Below is a small trained network, with its code and all its weights. Each question gives an input and a target symbol and asks what happens when units are switched off, that is, made to give their printed mean instead of their output.

import numpy as np


def w(rows, s, z=0):
    codes = np.array(rows[::2]) - 128.0
    scale = np.full(codes.shape[1], s)
    scale[-1] = z or s
    return codes * scale


def norm(h):
    return h / np.sqrt((h * h).mean(-1, keepdims=True) + 1e-5)


def f(y):
    return y / 2 * (1 + np.tanh(0.7978845608 * (y + 0.044715 * y**3)))


def softmax(a):
    e = np.exp(a - a.max(-1, keepdims=True))
    return e / e.sum(-1, keepdims=True)


def log_softmax(a):
    a = a - a.max(-1, keepdims=True)
    return a - np.log(np.exp(a).sum(-1, keepdims=True))


def net(x, mask):
    ids = ['ΦΨΩαβζτ'.index(c) for c in x.split()]
    T = len(ids)
    res = E[ids] + P[:T]
    r = norm(res)
    for j in range(2):
        rows = slice(3 * j, 3 * j + 3)
        q, k, v = (r @ M[0][rows].T for M in (Q, K, V))
        z = softmax(np.where(np.tri(T) > 0, q @ k.T / 3**0.5, -1e9)) @ v
        o = O[0][rows]
        res = res + np.where(mask[j], z, o[:, -1]) @ o[:, :-1]
    y = f(norm(res) @ A[0][:, :-1].T + A[0][:, -1])
    res = res + np.where(mask[2:6], y, B[0][:, -1]) @ B[0][:, :-1]
    return log_softmax(norm(res)[-1] @ U[:, :-1].T + U[:, -1])


Q, K, V, O, A, B = {}, {}, {}, {}, {}, {}
E = w([
[153,123,138,67,190,157],'Φ',
[67,150,144,72,233,103],'Ψ',
[152,47,60,114,156,187],'Ω',
[89,111,111,5,114,100],'α',
[203,183,107,56,160,101],'β',
[189,76,246,129,90,213],'ζ',
[93,179,151,98,159,17],'τ',
],0.015)
P = w([
[182,40,161,15,70,2],'0',
[169,82,130,58,119,53],'1',
[169,106,119,97,128,88],'2',
[166,123,107,119,139,121],'3',
[160,135,97,139,144,147],'4',
[154,148,93,164,143,161],'5',
[147,151,89,181,152,172],'6',
[132,167,80,200,154,184],'7',
[121,163,95,220,163,196],'8',
],0.007)
Q[0] = w([
[73,176,153,122,99,120],'h1',
[117,86,215,65,158,171],'h1',
[28,149,73,73,246,132],'h1',
[51,49,235,98,69,217],'h2',
[210,120,81,168,142,234],'h2',
[202,198,176,90,2,142],'h2',
],0.015)
K[0] = w([
[65,168,121,165,91,154],'h1',
[92,67,219,108,124,174],'h1',
[110,43,16,170,160,126],'h1',
[44,26,49,154,133,254],'h2',
[211,158,134,143,181,193],'h2',
[210,103,58,202,1,98],'h2',
],0.015)
V[0] = w([
[213,96,60,184,136,12],'h1',
[196,85,112,129,116,102],'h1',
[164,2,46,205,175,110],'h1',
[214,124,174,97,29,82],'h2',
[135,38,88,65,123,166],'h2',
[127,119,206,52,219,126],'h2',
],0.0093)
O[0] = w([
[183,163,185,216,134,122,141],'h1',
[165,129,190,126,185,134,165],'h1',
[254,168,169,189,75,154,147],'h1',
[34,98,57,107,192,205,141],'h2',
[155,223,93,216,102,86,162],'h2',
[123,155,147,149,12,207,252],'h2',
],0.0071,0.012)
A[0] = w([
[27,106,77,143,82,148,74],'n1',
[201,53,46,119,55,160,200],'n2',
[118,107,81,235,134,94,2],'n3',
[2,168,127,180,120,127,109],'n4',
],0.01,0.0023)
B[0] = w([
[123,127,129,153,101,101,181],'n1',
[143,137,166,121,134,63,254],'n2',
[41,150,115,7,188,154,109],'n3',
[152,150,147,142,181,163,187],'n4',
],0.02,0.0041)
U = w([
[168,138,195,12,128,65,243],'Φ',
[96,202,151,140,128,208,206],'Ψ',
[176,151,130,224,147,168,171],'Ω',
[93,120,77,113,111,70,58],'α',
[157,131,55,62,186,168,41],'β',
[112,45,151,104,129,182,47],'ζ',
[81,144,173,141,225,110,3],'τ',
],0.011,0.0033)

Each question gives the input, a string of symbols that net reads in full, and the target symbol t.
The units are the heads (3 rows each of Q, K, V and O) and the neurons (one row each of A and B). Each row of codes is followed by its name. A weight is (code - 128) times the scale printed after its matrix; where a second scale follows, it is the last column's (O, A, B and U).
mask holds one flag per unit, heads first, then neurons. A switched-off unit (its flag False) gives its mean, the last column of its rows in O or B, instead of its output. The means were averaged over made-up inputs and are rounded, as every weight is.
A unit's drop is (log p(t) with every unit on - log p(t) with that unit switched off) / (log p(t) with every unit on - log p(t) with every unit switched off).
The circuit of an input: a set's keep is (log p(t) with only the set's units on - log p(t) with every unit switched off) / (log p(t) with every unit on - log p(t) with every unit switched off). Starting from all 6 units, units are removed one at a time, each time the one whose removal leaves the highest keep (on an exact tie, the one counted first), for as long as the keep stays at least 0.8.
units of the circuit, in order: the units of the circuit, biggest drop first
most important unit: the unit with the biggest drop
top k neurons: the k neurons with the biggest drops, biggest first
heads that matter: for each layer, one digit per head in row order, 1 if its drop is at least 0.15 and else 0, layers parted by /
drop of u: that unit's drop, to one decimal
input Ω Φ τ, target Ω: most important unit	h1
input τ Φ α ζ Φ τ τ Ω β, target Φ: heads that matter	01
input τ β ζ, target ζ: units of the circuit, in order	(h2, h1)
input ζ Ψ β β, target β: top 2 neurons	(n2, n4)
input τ τ Ω Φ ζ, target Φ: top 3 neurons	(n4, n2, n1)
input β β Φ α τ Φ α, target α: heads that matter	10
input τ α τ τ Φ, target Φ: units of the circuit, in order	(h1, n2)
input β Φ α β α, target Ψ: heads that matter	11
input τ Ω ζ β ζ β τ τ α, target Ω: heads that matter	10
input Ψ β Ψ, target Ψ: units of the circuit, in order	(n2, h2, h1)
input Φ Ψ Ψ, target Ψ: heads that matter	11
input Φ Φ Ψ τ τ Φ Φ α Φ, target Φ: heads that matter	11
input Φ Ψ α, target α: units of the circuit, in order	(h1, h2)
input Φ τ Ω, target Φ: top 3 neurons	(n2, n3, n4)
input Φ ζ τ, target τ: top 2 neurons	(n4, n2)
input Ω Ψ τ τ Ψ Ψ, target Ω: top neuron	(n2)
input Φ Φ β, target β: top 2 neurons	(n2, n1)
input Φ ζ Φ Φ Ψ Ψ Φ ζ τ, target Φ: drop of h2	3.1
input Φ β Φ Ψ τ Φ β Ω, target Φ: drop of h2	-0.1
input α Φ Ψ Ψ β β β Ψ τ, target Φ: drop of h2	3.2
input τ Ω Ω Φ β τ, target Ω: top neuron	(n2)
